Here is a tiny trained network, its code and every weight. The questions are about switching its units off for an input and a class, where a switched-off unit gives its printed mean instead of its output.

import numpy as np


def w(rows, s, z=0):
    codes = np.array(rows[::2]) - 128.0
    scale = np.full(codes.shape[1], s)
    scale[-1] = z or s
    return codes * scale


def norm(h):
    return h / np.sqrt((h * h).mean(-1, keepdims=True) + 1e-5)


def f(y):
    return y / 2 * (1 + np.tanh(0.7978845608 * (y + 0.044715 * y**3)))


def log_softmax(a):
    a = a - a.max(-1, keepdims=True)
    return a - np.log(np.exp(a).sum(-1, keepdims=True))


def net(x, mask):
    res = np.array(x, float).reshape(1, 6) / 4 @ E
    u = 0
    for l in range(3):
        y = f(norm(res) @ A[l][:, :-1].T + A[l][:, -1])
        res = res + np.where(mask[u : u + 3], y, B[l][:, -1]) @ B[l][:, :-1]
        u += 3
    return log_softmax(norm(res)[-1] @ U[:, :-1].T + U[:, -1])


A, B = {}, {}
E = w([
[134,134,128,131],'x0',
[45,224,88,23],'x1',
[127,109,249,11],'x2',
[82,160,253,255],'x3',
[126,129,128,128],'x4',
[125,126,128,128],'x5',
],0.0048)
A[0] = w([
[88,166,138,128,3],'L0N0',
[163,32,58,114,102],'L0N1',
[160,254,58,39,79],'L0N2',
],0.006,0.0031)
B[0] = w([
[50,168,130,75,84],'L0N0',
[180,254,67,111,194],'L0N1',
[43,31,126,93,252],'L0N2',
],0.0078,0.002)
A[1] = w([
[102,197,128,146,2],'L1N0',
[182,105,140,87,102],'L1N1',
[254,177,101,94,89],'L1N2',
],0.015,0.0052)
B[1] = w([
[47,177,115,100,133],'L1N0',
[3,78,180,88,181],'L1N1',
[78,62,108,146,255],'L1N2',
],0.015,0.0038)
A[2] = w([
[147,137,28,41,121],'L2N0',
[97,214,234,44,1],'L2N1',
[2,97,114,146,133],'L2N2',
],0.0085,0.0063)
B[2] = w([
[255,147,150,125,177],'L2N0',
[249,184,146,133,161],'L2N1',
[141,189,106,147,253],'L2N2',
],0.0091,0.0053)
U = w([
[138,31,30,170,119],'0',
[233,162,34,84,139],'1',
[24,37,160,98,42],'2',
[133,112,149,6,254],'3',
[199,125,137,236,186],'4',
[65,215,99,158,134],'5',
[162,71,248,143,210],'6',
[206,239,213,91,4],'7',
],0.021,0.0031)

Each question gives the input, the list of numbers given to net, and the class t.
The units are the neurons (one row each of A and B). Each row of codes is followed by its name. A weight is (code - 128) times the scale printed after its matrix; where a second scale follows, it is the last column's (A, B and U).
mask holds one flag per neuron, layer by layer. A switched-off neuron (its flag False) gives its mean, the last column of its row in B, instead of its output. The means were averaged over made-up inputs and are rounded, as every weight is.
A unit's drop is (log p(t) with every unit on - log p(t) with that unit switched off) / (log p(t) with every unit on - log p(t) with every unit switched off).
The circuit of an input: a set's keep is (log p(t) with only the set's units on - log p(t) with every unit switched off) / (log p(t) with every unit on - log p(t) with every unit switched off). Starting from all 9 units, units are removed one at a time, each time the one whose removal leaves the highest keep (on an exact tie, the one counted first), for as long as the keep stays at least 0.8.
units of the circuit, in order: the units of the circuit, biggest drop first
unit that matters most: the unit with the biggest drop
k most important neurons: the k neurons with the biggest drops, biggest first
top k neurons in layer l: the k neurons of layer l with the biggest drops, biggest first
drop when u is switched off: that unit's drop, to one decimal
input [-1,6,4,7,0,-4], class 7: unit that matters most => L2N1
input [-5,4,1,4,-3,3], class 7: 4 most important neurons => [L1N2, L2N1, L1N1, L0N1]
input [5,7,-3,-3,2,3], class 1: 2 most important neurons => [L2N0, L1N1]
input [-3,7,-2,0,8,-2], class 1: 3 most important neurons => [L1N1, L2N0, L1N2]
input [7,6,1,4,6,-1], class 7: 2 most important neurons => [L1N2, L2N1]
input [6,1,-5,-2,5,-7], class 1: units of the circuit, in order => [L0N2, L1N2]
input [-6,3,6,1,5,5], class 7: 2 most important neurons => [L1N2, L2N1]
input [-5,2,6,1,-3,-7], class 7: 3 most important neurons => [L1N2, L2N1, L0N2]
input [-5,-4,7,0,0,3], class 2: 2 most important neurons => [L1N1, L2N0]
input [7,-3,1,-4,-7,-8], class 2: 2 most important neurons => [L1N2, L1N1]
input [-5,2,0,0,0,-2], class 1: 3 most important neurons => [L1N1, L2N2, L1N2]
input [0,4,2,5,6,0], class 7: 3 most important neurons => [L1N2, L2N1, L1N1]
input [1,-2,5,-8,0,7], class 2: 2 most important neurons => [L1N1, L1N2]
input [-4,2,3,2,3,-8], class 7: 2 most important neurons => [L1N2, L2N1]
input [7,5,1,7,7,-2], class 7: 3 most important neurons => [L1N2, L2N1, L1N1]
input [5,4,7,5,-8,8], class 7: units of the circuit, in order => [L2N1]
input [4,8,-5,-1,-6,5], class 1: 2 most important neurons => [L1N1, L2N0]
input [3,-3,1,-6,-1,4], class 2: 2 most important neurons => [L1N2, L1N1]
input [0,8,5,5,7,1], class 7: drop when L1N2 is switched off => 0.1
input [2,-1,6,-4,-2,2], class 2: drop when L1N1 is switched off => 0.2
input [-3,-3,1,-4,3,-5], class 2: drop when L1N1 is switched off => 0.5
input [3,4,8,5,-7,7], class 7: top neuron in layer 2 => [L2N1]
input [5,-8,5,-8,2,-7], class 2: drop when L1N1 is switched off => 0.6
